Here is a tiny trained network, its code and every weight. The questions are about switching its units off for an input and a target symbol, where a switched-off unit gives its printed mean instead of its output.

import numpy as np


def w(rows, s, z=0):
    codes = np.array(rows[::2]) - 128.0
    scale = np.full(codes.shape[1], s)
    scale[-1] = z or s
    return codes * scale


def f(y):
    return np.maximum(y, 0)


def softmax(a):
    e = np.exp(a - a.max(-1, keepdims=True))
    return e / e.sum(-1, keepdims=True)


def log_softmax(a):
    a = a - a.max(-1, keepdims=True)
    return a - np.log(np.exp(a).sum(-1, keepdims=True))


def net(x, mask):
    ids = ['ΛΠΣαβζηθξφ'.index(c) for c in x.split()]
    T = len(ids)
    res = E[ids] + P[:T]
    r = res
    for j in range(2):
        rows = slice(2 * j, 2 * j + 2)
        q, k, v = (r @ M[0][rows].T for M in (Q, K, V))
        z = softmax(np.where(np.tri(T) > 0, q @ k.T / 2**0.5, -1e9)) @ v
        o = O[0][rows]
        res = res + np.where(mask[j], z, o[:, -1]) @ o[:, :-1]
    y = f(res @ A[0][:, :-1].T + A[0][:, -1])
    res = res + np.where(mask[2:14], y, B[0][:, -1]) @ B[0][:, :-1]
    return log_softmax(res[-1] @ U[:, :-1].T + U[:, -1])


Q, K, V, O, A, B = {}, {}, {}, {}, {}, {}
E = w([
[100,141,114,108,118],'Λ',
[123,140,82,160,129],'Π',
[90,152,193,159,46],'Σ',
[83,179,107,217,172],'α',
[117,146,105,86,128],'β',
[111,140,104,115,168],'ζ',
[98,123,75,109,126],'η',
[104,45,176,49,188],'θ',
[128,177,109,87,108],'ξ',
[149,50,123,254,121],'φ',
],0.018)
P = w([
[13,161,219,178,98],'0',
[2,174,175,116,115],'1',
[38,173,171,108,119],'2',
[46,155,158,116,137],'3',
[98,155,154,122,127],'4',
[66,145,120,146,152],'5',
[96,138,124,158,151],'6',
[115,136,115,172,153],'7',
[130,122,114,183,161],'8',
[153,113,94,184,165],'9',
[154,116,90,211,161],'10',
[149,106,115,186,154],'11',
],0.0095)
Q[0] = w([
[124,109,198,255,97],'head 0',
[95,25,164,221,102],'head 0',
[242,74,170,23,156],'head 1',
[203,95,125,91,113],'head 1',
],0.0079)
K[0] = w([
[123,151,41,165,163],'head 0',
[210,121,91,210,110],'head 0',
[1,156,217,137,69],'head 1',
[72,194,200,144,80],'head 1',
],0.0075)
V[0] = w([
[170,137,143,144,235],'head 0',
[180,188,185,173,86],'head 0',
[105,199,206,73,183],'head 1',
[114,145,130,6,105],'head 1',
],0.011)
O[0] = w([
[138,199,189,113,224,74],'head 0',
[97,160,54,197,184,167],'head 0',
[173,161,114,154,236,126],'head 1',
[248,130,146,178,128,3],'head 1',
],0.011,0.0063)
A[0] = w([
[172,155,197,172,70,112],'neuron 0',
[163,61,172,115,112,180],'neuron 1',
[121,31,124,120,189,56],'neuron 2',
[110,52,158,155,135,125],'neuron 3',
[81,82,159,195,141,2],'neuron 4',
[187,90,155,149,19,228],'neuron 5',
[199,191,101,158,182,40],'neuron 6',
[66,131,179,131,163,71],'neuron 7',
[145,239,151,158,110,158],'neuron 8',
[129,192,255,143,73,155],'neuron 9',
[86,186,98,71,176,137],'neuron 10',
[131,160,148,177,109,74],'neuron 11',
],0.0095,0.0057)
B[0] = w([
[59,54,39,172,224,154],'neuron 0',
[3,69,116,133,171,144],'neuron 1',
[30,101,202,65,141,155],'neuron 2',
[199,118,160,95,111,191],'neuron 3',
[186,147,222,135,97,216],'neuron 4',
[40,56,137,191,81,187],'neuron 5',
[85,44,82,177,121,154],'neuron 6',
[133,172,143,156,168,245],'neuron 7',
[121,4,123,95,205,204],'neuron 8',
[31,186,99,161,200,207],'neuron 9',
[164,147,78,66,83,253],'neuron 10',
[81,1,176,77,81,157],'neuron 11',
],0.0074,0.0059)
U = w([
[146,75,131,167,162,136],'Λ',
[162,126,68,49,152,158],'Π',
[125,82,130,168,140,129],'Σ',
[129,107,37,206,152,139],'α',
[158,30,242,186,24,238],'β',
[112,40,166,52,225,85],'ζ',
[109,65,92,3,75,1],'η',
[114,228,116,136,249,111],'θ',
[106,219,143,128,61,122],'ξ',
[156,64,94,173,170,150],'φ',
],0.0066,0.0059)

Each question gives the input, a string of symbols that net reads in full, and the target symbol t.
The units are the heads (2 rows each of Q, K, V and O) and the neurons (one row each of A and B). Each row of codes is followed by its name. A weight is (code - 128) times the scale printed after its matrix; where a second scale follows, it is the last column's (O, A, B and U).
mask holds one flag per unit, heads first, then neurons. A switched-off unit (its flag False) gives its mean, the last column of its rows in O or B, instead of its output. The means were averaged over made-up inputs and are rounded, as every weight is.
A unit's drop is (log p(t) with every unit on - log p(t) with that unit switched off) / (log p(t) with every unit on - log p(t) with every unit switched off).
The circuit of an input: a set's keep is (log p(t) with only the set's units on - log p(t) with every unit switched off) / (log p(t) with every unit on - log p(t) with every unit switched off). Starting from the 12 units with the biggest drops (on a tie, the unit counted first), units are removed one at a time, each time the one whose removal leaves the highest keep (on an exact tie, the one counted first), for as long as the keep stays at least 0.8.
circuit, biggest first: the units of the circuit, biggest drop first
most important unit: the unit with the biggest drop
k most important neurons: the k neurons with the biggest drops, biggest first
which heads matter: for each layer, one digit per head in row order, 1 if its drop is at least 0.15 and else 0, layers parted by /
drop of u: that unit's drop, to one decimal
input α Σ β Λ β ξ φ, target β: which heads matter : 01
input ξ Λ ζ ξ Σ, target α: which heads matter : 01
input Σ Σ β, target α: circuit, biggest first : (head 0; head 1)
input Λ θ ξ, target ζ: most important unit : head 1
input ζ Σ α Σ, target θ: circuit, biggest first : (neuron 9; head 1)
input Λ Σ β, target α: circuit, biggest first : (head 1; head 0)
input ξ Λ Σ η ξ ξ Σ Σ α Σ, target θ: circuit, biggest first : (head 0; neuron 9)
input α Σ Σ η, target α: circuit, biggest first : (head 0; head 1)
input θ ξ ξ φ Σ ξ Σ Σ φ φ ζ, target η: which heads matter : 01
input Π Σ Σ ζ, target α: which heads matter : 11
input ξ Λ φ Σ, target ξ: circuit, biggest first : (head 1; neuron 9; neuron 8)
input ξ α β β θ α, target φ: circuit, biggest first : (head 1; neuron 6; neuron 8)
input φ φ β, target η: circuit, biggest first : (head 1; neuron 10)
input Σ β Σ ξ, target α: most important neuron : (neuron 6)
input β Λ Λ Σ Π η Λ, target β: 2 most important neurons : (neuron 5; neuron 9)
input β β α φ Π Π φ Λ, target η: drop of head 1 : 0.7
input ζ φ Λ ξ Σ ξ Σ α α α, target θ: drop of head 0 : 0.7
input Λ Σ η φ α α Σ α α, target θ: drop of neuron 9 : -0.1
input Σ α α Σ Λ, target α: drop of neuron 10 : 0.0
input α α φ Λ α, target ξ: most important neuron : (neuron 10)
